In the rows, 128 means zero.
Each row has a class, written as a number after it; each block has new classes, again numbered from 0 up.
[137 116  56 137 106 199 102 102  81 153 163 130 125 144 137 126 123 115
 124 105 142 129  99 155 138 124  94  81 140 156 146 147 101 178 135] : 3
[180 153 117 106 165 151 135 124 120 146 125 107 136 141 143 131 119 113
 123 107 147 134 144 131 122 127 109 140 121 143 108 116 118 131 112] : 2
[163 156 115 131 126 123 129 100 150 110 148 145 137 123  78 139 132 125
 140 116 137  92 143 137 151 136 100 154 115  90 131 114 119 137 140] : 5
[124 118 116 112  93 140 126 129 131 126 145 139 106 121  99 156 154 127
 141 111 127 162 126 119 154 142 120 146 132 121 162 176 110 137 173] : 1
[100 144 130 135  97 106 105 114 142  97 135 129 128 128 139 150 121 146
 137 119 137 110 120 123 104 129 127 137 121 126 141  95 128 121 128] : 4
[169 135 150 113 131 121 120 135  81 148 118 159 147 140 105 114 134 102
 113  87 142 100 120  99 126 114 106 146 101  91  97 115 131 182 127] : 4
[179 125 149 116 152 117 151 159 134 135 141 156 115  96  98  88 140 117
 146 111 129  96 142 117 144 118 112 174 109 111 126 137 134 160 131] : 6
[132 120 102 119 124 157 144 111 130 109 145 156 116 134 100 111 161 127
 130 102 132 128 118  97 153 148 135  88 127 138 149 170 106 137 144] : 1
[195 137 131 122 142 147 142 135 118  97 118 134 147 155  94 113 144 129
 126 130 135 147 140 103 147 143 137 125 133 109 103 115 106 158 163] : 0
[130 163 159 134 153 103 112 119 112 161 107 146 142  99 118 141 154  92
 110 124 148 169 152 111 114 105 122 195 119  54  94 121 144 179 110] : 5
[163 154 107 107 178 135 135  98 128 129 101 118  95 139 103 109 159 100
 134  98 170 161 130 133 177 123 107 151 131 148 132 141 119 155 143] : 7
[ 92 164 178 118 146 116  75 165 126 132 126 161 133  94 127 166 151 135
 111 116 141 142 117  90 123 120 139 140 116  80  95 116 148 144  91] : 4
[134 124 120 101  91 165 120 137 114 120 139 152 134 157 126 166 131 129
 119 128 126 101 109 154 132 130 130 126 129 130 123 113 103 124 138] : 2
[106 140 130 128 149 140 137 150 118 141 140 132 129 122 107 148 148 123
 137 102 135 142 119 130 149 136  97 153 118  92 122 156 122 139 131] : 1
[101 167 125 121 119 127 119 112 138 112 111 149 129 142  99 158 154 113
 128 105 146 103 125 130 140 154 115 153 112  96 134 103 118 152 142] : 7
[159 125 164 115 147 150 164 140 134 135 138 104 112  97 110 107 129 102
 136 131 126 102 156 145 155 119 100 178  99 133 133 144 129 105 137] : 6
[168 111 121 109 146 141 143 122 149  38 176 166 134 170 105  93 137 189
 143 104 116 119 113 131 117 147 168  69 176 166 149 113 120  93 142] : 8
[140 128 108 139 117 143 136 110 123 138 145 142  93 103  95 116 145 131
 145 112 137 125 125 137 151 117 114 130 119 169 157 172 123 158 153] : 6
[125 153 115 127 109 108 136 127 162  97 120 129 117 113 100 145 120 135
 146 129 142 109 148 118 163 136 122 141  99 102 128 126 112 123 138] : 0
[147 137  85 131 125 180 153 109 120 100 161 176 108 102 100 139 156 135
 140 100 137  89 118 114 183 142 111 104 124 146 126 154 102 143 155] : 6
[133 145 141 104 190 154 137 134 123 109 174 120 168 138 122 121 153 151
 150 144 107 179 138 206 131 128 130 118 163 138 149 120 137 130 147] : 5
[138 130 111 124 107 138  84  74 113 148 118 167  40  98  88  81 167 110
 133  99 162 156 116  94 125 134 136 145 131 181 164 190 136 189 145] : 6
[139 150  88 128 134 158 145 108 125 116 135 156 117 128  94 132 154 121
 144 104 133 103 128 131 179 137 107 112 129 137 153 157 108 171 158] : 7
[192 109 155  47 103 135 125 154 218  77 113 140  76 128 101 125 155 117
 127 168 137  91 136 133 196 127 165 162 103 141 134 120  86  58 162] : 2
[188 151 151  94 156 147 130 130 106 148 135  85 140 155 137 157 110 119
 115 122 126 169 158 163 113 105 107 164 144 147 136 115 137 118 122] : 2
[156 111 130 108 114 159 126 156 142 120 149 132 130 141 120 141 130 132
 137 129 115 102 123 115 134 140 113 122 129 116 124 126 127 114 133] : 1
[189  96 145 104 143 149 171 155 103 123 140 124 159 152 154 103 110  94
 108 122 111  56 161 106 113 122 111 139 112  85  80  96 141 141 108] : 8
[110 140 111 139 193 162 133 106  91 146 185 138  58  89 109 177 171  59
  85 101 138 118  94 119 189 141  88 107 129 165  93 179 108 125 104] : 6
[111 130 131 127 117 133 109 108 105  84 167 134 115  88 103 109 151 155
 126 119 121 152 108  77 146 137 137  93 142 160 146 172 110 124 173] : 4
[ 61 118  97 131 103  88 175 100 153 102 101 121 151 153 143  78 129 153
 165 126 150  96 110 113  73 151 139 122 114 144 124  97 131  86 158] : 3
[141 142 163 100 112 145 110 144 148 140 132 129 128 135  77 143 140 124
 138 107 118 119 134 133 148 143 109 147  99 107 158 150 123 116 145] : 1
[168 108 101  86 137 141 124 106 138 116 137 106 117 142 148  93 136 114
 124 124 148 161 129 126 135 104 127 121 145 157 140 116 118 110 133] : 3
[169 155  90 136 156  99 115 101 130 145 127  88 124 120 124 106 115 122
 145 115 158 154 123 123 155 107  97 123 128 155 119 119 112 147 143] : 3
[134 178 142 137 115 107 105  80 115 144 124  81 140 139  58 149 128  99
 122  84 156 147 156 143 115 149  85 174  67 105 122 130 101 139 159] : 8
[ 91 121  89 119 116 157 131 119 106 115 148 148 137 126 128 104 144 144
 143 121 135 137 106 133 136 130 125 101 143 133 143 145 115 143 149] : 3
[161 121 140 130  81 164  96 138  95 139 161 119 185 118 158 190 107 111
 123 176  96 143 156 113  73 154 141 135 172  81  81  62 140 150 122] : 5
[155 122 147 113 143 134 132 200 166 126 148 147 116  88 106 112 118 128
 139 134 133  82 138 122 149 153 130 140 112  91 121 122 130 142 100] : 7
[190 110 127 115 112 157 110 182 129 165 157 116 144 130 106 155 110 111
 115 139 124 101 128 119 141 132  98 129 118  97 110 115 123 148 130] : 3
[161 145 161  92 125 196  96 124 166 108 130 147  57 108 115 159 148 115
  76 124 162 167 138 155 151  99 145 155 107 142 142 161  96  75 109] : 2
[ 95 143 140 134 146 160 136 135 143 135 124 130 156 126 125 167 155 133
 136 137 132 129 128 145 117 133 108 164 123  87 104 123 137 102 137] : 5
[146 150 102  68 137 159 112  71 150  68  88 116 102 163 103 103 164 123
 138 112 173 145 135 102 182 154 133 129 124 142 135 116 111 106 150] : 0
[161 143 121 136 141 155  96 125 125 123 170 127 107 140  94 147 134 124
 126 106 120 105 120 152 140 143  94 118 118 140 127 145 109 144 148] : 8
[131 177 126 142 121  92 140 123 158 140 108 117 138 107  73 178 127 109
 137  96 150  98 149  97 174 141  93 172  91  79 134 127 112 141 136] : 7
[197 129 109 125 152 168 125 154 134 160 121  97 123 162  99 165 132  79
 121 127 141  66 132 104 158 153  67 159 121 102  98 109 133 160 119] : 7
[140 143 147 125 142 156 132 170 132 138 156 143 137 116 115 149 129 135
 116 125 113 106 138 155 125  80  96 160 108 101 132 153 117 123 104] : 2
[118 118 180 108 109  90 112 149 139 144 155 122 108 100  96 100 113 128
 145 134 110 116 132 138  87 131 136 124 100 160 151 152 145 105 130] : 4
[208 146 194 114 136  89  96 166 169 109 150 113  88 103  81 120 118 113
 128 142 120 128 161 151 138 142 126 199 101 100 120 116 111 133 165] : 8
[168 111 149 127 137 155 138 159 121 126 162 132 109 116  76 105 135 129
 148 122 106  67 120 104 120 127  68 161 113 126 111 171 131  98 166] : 4
[172 128 122  81  92 148 143 146 174  91 159 155 145 123  98 141 130 145
 131 133 111  60 142 112 154 134 111 107  93 110 125 109 114  86 181] : 3
[151 102 170  94 165 144 161 151 123 147 143  89 111 129 126  88 122  99
 135 129 113 143 143 141 123 138 119 141 131 145 137 160 144  90 117] : 1
[100 164 100 117 132 146 174 117 145  90 117 181 139 121 128 156 162 129
 120  98 152  91 134 124 159 136 125 113  89 100 105 116 106 137 153] : 7
[185 119 138 116 112 132 105 170 146 134 118 105 138 147 107 166 127 118
 118 137 141 122 126 104 143 144 117 164 135  94 115  85 126 157 141] : 7
[141 149 109 127 154 137  91 113 112 134 150 117 117 139  63 113 151 129
 139  84 153 148 111 138 161 173 115 110 117 145 143 164 100 177 154] : 8
[186 106 163 108 110 182 145 175 138 118 152 137 119 133 120 162 118 123
 119 130 110 110 134 133 145 144 117 147 127 100 119 129 117  92 148] : 1
[ 98  86 150 118 109 155 129 173 131 134  93  85 168 172 175 119 112 144
 116 127 144 146 136 139  93  82 124 179 122  77 163 106 149 127  84] : 0
[179 120 143  94 127 167  80 164 131 144 151 100 112 147 122 162 110 132
 113 124 145 167 118 178 119 115 115 164 141 141 139 116 113 112 106] : 2
[135 179 192 116 191 162 115 159 127  98 141 141 118  81 110 137 164 135
  99 129 131 144 147 113 175 111 115 151 105  93 111 152 134 127 133] : 4
[163 116  97 112 118 171 122 135 153 133 137 125 105 146  98 154 148 109
 136 115 134 106 123 128 156 139  97 139 131 135 155 147 111 137 150] : 7
[180 140  97  99 115 140  97 103 164 103 133 117  85 132  80 165 146 109
 117  97 156 128 118  89 207 159 111 118 108 138 139 145  75 111 167] : 0
[173 160 117 119  99 107 103 125 181 102 130 155  92  67  81 141 146 140
 132 103 169 116 145  79 207 152 142 150  90 113 158 132 101 174 156] : 6
[166  98 151  95 133 164 126 188 154 121 164 138 131 147 109 121 133 161
 134 147  98 111 110 144 124 128 123 114 148 141 149 133 140  94 162] : 3
[166 217 139 129  98 103 133  73 177  54 100 227 122 138  57 128 170 139
 111 100 155  80 131 166 150  93 145 144  45 107 112  94  45 129 188] : 2
[178 145 189  90 100 117  39 122 110 134 136 146  76 129  86 148 130 100
  92 125 137 158 134 129 102 104 125 175 127 117 135 113 154 159 112] : 4
[ 76 125 117 143 135 103 102 124 120 148 135 142 159 134 151 133 137 138
 147 126 141 169 107 152  73 111 142 142 162 102 126  99 146 158  83] : 5
[ 84 140 132 156 107 124 181 115 111  88 123 175 176 167 140 133 135 172
 171 107  89 105 109 121  90 147 148 108 166 122 144 113 127 113 165] : 1
[141 196 170 112 108 178 131 116 156  68 117 252  94 121 100 125 159 146
 108 131 130  88 136 184 129 145 196  95  85 133 121 120  87 128 151] : 2
[150 125 144 117 141 136 180 137 122 131 114 125 141 150 127 119 125 103
 137 137 112  86 143 149 127 118 115 139 126 127 118 113 139 125 137] : 7

A new block, with new classes numbered from 0.
[125 179 102 151  68  59  67 136 110 202 115  92 107 118 172 128 114 129
 152 137 163 150  95 103 153 138 121 146 160  94 148 167  87 140 112] : 7
[126 102 152 121 109  95 137 154 133 147 169  93 108 151  77 118 132 124
 112 140 144 107 117 148 134 127 119 122 177 156 115 159  38 140 144] : 6
[129 137 154 170  73 139 169 141 113 133  22 127 144 154 102 157 178 137
 112 151 117 122  83 104  84  81  44 105  82 114  69  84 139 145 153] : 0
[152 184 120 169  97  69  46 166 154 170 107  83  86 114 126 125 102 152
 150 167 141 164 105 148 156 131  93 143 141 158 125 121  71 135 138] : 0
[ 95  91 140  47  73  82 156 180 198 120 120 196 107 146 133 126 104 121
 131 140 136 228 168 116 151 154 183 134 117  92 140 128 252 121 163] : 7
[163  90 171 130 115 113 225 136  76 182 120 140 196 148 124 129 113  88
  66 137  71 146 112 112  98 130  81 122 106 134 141  84 206 119 109] : 0
[132 198 101 170  91  82  83 154 128 144 152 104 103 143 105 147 129 165
 193 112 125 171 105 104 203 139 131 110 134 168 200 177  58 164  99] : 7
[ 80 185 133 136  85 134 122 155 135 112  24  98 114 156  63 194 173 134
 175 114 149 148  85 121  72  68  91  92 119  78  90  94 101 158 158] : 6
[105 102 145 100 126  74 130 152 165  89 113 172 118 145 119 114 102 155
 125 116 118 166 146  74 126 163 177 130 111 112 120 138 206 152 133] : 2
[129 108 152 108 129 128 155 112 123 122 167  92 115 169  95 119 117 120
 128 140 133  89 138 182 150 131 128 134 177 143 119 130 100 140 129] : 5
[142 109 144  71 144 111 122 155 129 141 173  93 126 137  88 134  94 105
 137 136 136 109 116 140 153 159 137 170 198 122 106 151  73 129 153] : 3
[109  88 149 102 114  89  99 118 132 155 153  79  97 159  66 106 106  91
  70 139 155 107 106 155 139 136 132 167 184 153  58  99 103 128 141] : 4
[ 91 151 132  77  90 150 106 119 133 101 105 101  83 146  43 123 151  60
  86 151 144 145 105 128 102 122 142 147 104 166  58  88 130 139 150] : 4
[110  99 142  86  82  87 142 121 144 135 158 109  89 151  71  90 117 108
 102 156 142 119 111 162 158 144 152 142 180 148 112 171  66 139 125] : 7
[123 160  96 179  96  79  31 134 113 161 121  68 121 124 122 135 129 119
 153 135 117 165  93 137 169 108  99 158 135 133 133 100  77 125 149] : 4
[125 105 167  96 114  96 147 134 113 154 140  81  98 162 103 120 108 114
  97 147 167 117 125 168 139 127 124 156 188 134  82 132 115 118 149] : 5
[ 79 130 163  85 114  41 138 142 155 100  64 165 130 177 127 140  75 135
 115 114 111 180 158  94 109 149 139 134 108  91 157 139 222 155 135] : 2
[118 110 140 104  95 124 156 169 138 143  92 119 140 151  67 166 105  90
 142 135 126 165  94  86 143 159 146 135 115  84  62  94 173 147 160] : 3
[127 123 158 100  98  94 121 128 106 117 148  75  91 173  74 129 108 121
 110 147 138 138 131 150 150 147 122 120 151 139 129 133  94 134 116] : 2
[159 169 103 137  64 101  85 144 131 182 172  61 151 112 177 117 133 133
 129 159  97 157 141 124 165 134  95 151 137 127 144 142  57 136 151] : 1
[ 79 121 120  66  42 129 156 163 119 152  69 143 130 152 111 149 184 123
 143 156 145 164  92  83 123  99 137 176 119  92  71 147 153 101 198] : 4
[ 64  94 124 186  33  93 153 148  78 136 142 114 151 172 127 131 189 146
 103  75  96 108  96 133  76  96  19 118 135  85  61  87  99 112 164] : 1
[122 102 145 109 137 109 116 106 112 129 130 102  89 154  93 131 127 111
  94 136 177  85 125 152 144 130 141 161 176 152  74 151 104  96 145] : 5
[ 75  94 130 126 111  98 149 150 139  87  81 178 106 163 177 148 109 132
 134  99 136 142 183 128 113 129 177 156 141  93  94 146 230 118 163] : 5
[ 40 109 149 113  65  44 166 156 129 146  96 149 116 197 136 106 104 163
  94  82  99 186 127  58 143 148 133  95  90 120 116 148 221 145 150] : 2
[153 105 150 113 123 124 108 124 142 122 154  76 110 142  69 114 110 112
 128 166 113 119 117 182 156 138 120 151 166 157  96  66  93 137 165] : 4
[132  65 157 125 140  76 160 156 127 112 130 175 127 164 123 131 100 164
 130 128 133 125 140  91 148 151 160 170 161 132  96 142 200 140 144] : 5
[111 172 109 111  82 112  81 149 171 162  94  82 123  93 145 109  98 111
 166 142 147 142 104 134 175 132 110 139 127 113 142 161  71 133 149] : 3
[135 111 151 108  96 103 119 132 150 116 182  76 114 149  66 129 120 125
 129 165 123 103 150 164 152 144 128 145 170 120 106 130  52 138 137] : 1
[114 186 114 154 114 105  90 126  84 196 125  66  86 118 159 111 110 152
 159 146 170 141  93 161 161 127 115 123 129 131 128 129 105 110 116] : 5
[140 138 154 173  67 132 157 140  50  84  81 118 153 131 123 130 159 169
  97 114  83 143 114 129  93 100  60  99  83 146 115  81 135 129 105] : 2
[179 110 138 134  34 147 105 202 187  37 117 134 113 105  75 136 169 108
 188 164  77 177 115 134 102 108  78 150 118 122 107  54 130 147 185] : 0
[138 149 109 123 109  67  79 163 107 239 167  83 118 124 141 129 113 144
 131 178 185 144 107 125 147 145 157 152 181 109 115 177  55 133 106] : 6
[ 92  72 163 144 139 119 130 133 159  85  18 137 122 138 166 137 117 139
  48 105 119 179 164 161 103  73 154 139  98  75  58 109 223 141 158] : 4
[125  98 150  71 142 112 117 130 111 146 180  70 105 150 101 108  91 102
 118 157 145  71 129 144 166 150 138 157 195 125 105 170  50 137 138] : 3
[163 162 147 133  85  78  96 156  79 195 146  56 119 127 180 126 117 147
 123 153 140 159 139 127 165 104 110 131 182 118 157 136  83 134 122] : 7
[121 158 120 127 111  58 100 141 104 178 126  89 102 140 128 126  96 120
 135 137 153 150 118 105 159 130 163 149 194 133 138 160  86 145 111] : 7
[ 63 113 128  92 111  87 115 188 151 102  78 160  89 155 139 143  94 137
 127 123 130 181 155  75 148 144 182 150 107 100  72 162 197 144 176] : 3
[ 81  97 157 100  62  99 124 194 205 126 114 118  95 182   9 159 152 126
 120 104 152 190  86 134 102 110 127 126 151  81  34  89 162 153 140] : 0
[135 166  99 151  72  95  62 131 133 184 137  67 130  96 161 125 128 103
 110 149 162 152 135 113 154 125 121 151 122 107 134 166  68 125  96] : 1
[157 157 103 147  98  85  34 135 126 164 125  74 110  97 177 115 116 138
 125 131 149 181 123 116 174 139 113 128 120 127 151 131 111 103 127] : 2
[128  65 138 115 149  78 147 164 162  99 167 192 118 154 172 121 101 164
 149  88 105 141 176  90 153 156 169 132 181 125 152 137 203 139 169] : 7
[ 97 127 140 110  83 117 179 142 177 110  56 145 135 136 159 140  99 112
  88  91 121 170 165  89 113 128 118 128  91 132 124 140 207 145 142] : 1
[ 71  88 135  81  33 129 125 159 146 155  98 107 102 158  69 117 174 179
  65 110 132 202  59 134 150  94 114 146  99 122  14 119 171 114 159] : 4
[181  90 165  95  96 191 200 144 141  95 163  89 179 120  43 144 142 166
 156 158  40 131 132 172 133 137 147 112 143 101  66  13 149 127 155] : 1
[148 161 115 183 111  71  84 143 108 184 129  85 128 118 148 138 118 127
 129 123 153 159 116 117 196 133 131 156 140 161 151 184  81 104 128] : 5
[107 111 154  53  41 108 169 183 145 107  86 124  96 150  44 152 165 119
 113 150 118 230  87 129 120 118 177 157 135  76  54 155 141 132 182] : 7
[115  90 154  95 126 101 151 158 150 134 152  82 114 156  89 101  88  91
 100 135 133 120 123 165 159 137 105 146 183 150 100 145  54 149 165] : 3
[161 181 108 153 149  90  48 137  56 166 148  71  95 115 165 133 123 158
 149 148 153 145 109 114 168 119 129 170 153 155 137 162  82 118 118] : 5
[132 160 116 134  85 106  92 134 125 162 109  87  82 114 125 123 120 131
 165 173 190 139  95 166 175 134 121 154 134 130 127 168  78 105 130] : 5
[ 65  73 124 129 130  89 110 125 148 125 132 185 112 189 137 141 100 133
 109 102 165 125 171 128 149 140 145 137 123 119 129 127 221 136  97] : 4
[169  91 159 123 149  88 108 137 125 131 171  97 120 152  95 121 122 116
  96 138 107 114 118 144 129 118  76 152 176 156 135 129  87 132 137] : 0
[132  72 183 122 130 120 200 147 113  97 123 163 130 178 165 136 131 153
  59 117 124 147 169 142 118 124 114 137 110 123 107 167 201 145 143] : 5
[ 87 104 140 134 115 103 192 149 140 111 107 186 121 144 167  95 109 143
 151 158 150 109 169 170 120 135 146 137 135 130 123 132 164 127 149] : 5
[111 110 174 117 133  91 180 178 154 134 102 149 136 149 153 142  88 142
  86  87 126 165 169 123  90 127 148 111 144 124 129 144 186 156 136] : 6
[173 110 167 137  79 153 124 174 152 101 135 104 138 117   5 159 169 142
 115 154 112 182  92 198 135 131 121 142 119 133  41  33 111 107 170] : 4
[130 115 168  76 104 132 161 170 126  81 112 124 142  87 101  83 137 103
 171 213  93 117 136 101 151 107 151 146 104 109 142 160  71 132 179] : 3
[ 95 165 155  96 101 104 108 167  97 130  74 138 178 142 103 188 161 211
 110 118  75 173 110 143 115 106 102 148  91  56  72 139 142 105 169] : 3
[ 32 101 122 117 140 110 176 153 158 103  69 163 119 162 139 117  89 159
 163  68  92 137 128  97 160 126 150  98 104 119 122 149 192 144 170] : 3
[120  65 154  84 121  99 158 161 132 138 161  90 120 174  91 135  83 113
 135 125 135  99 122 155 164 149 120 159 215 107  95 151  83 140 160] : 3
[109 105 155  97 140  84 107 156 136 129 175  85 108 149  61 118  91 142
 154 130 124 102 107 159 181 146 122 143 185 129 119 152  49 128 154] : 3
[109  79 104 127 128 112 116 147 153 135 145 158 148 161 179 122 146 156
 150  84 114 127 133  64 162 112 115 151 153 135 135 130 174 142 179] : 4
[135  98 185  94 117  92 134 156 129 156 154  66  78 161  72 131  99 147
 101 144 156 123 117 166 141 132 116 115 182 140  97 136  83 133 145] : 6
[146  91 149 154  48 103  83 218 123  80 115 126 112 123  71 155 160 222
 118 100  99 206 101 174 124  65  65 156 144 141  76  80 151 103 105] : 0
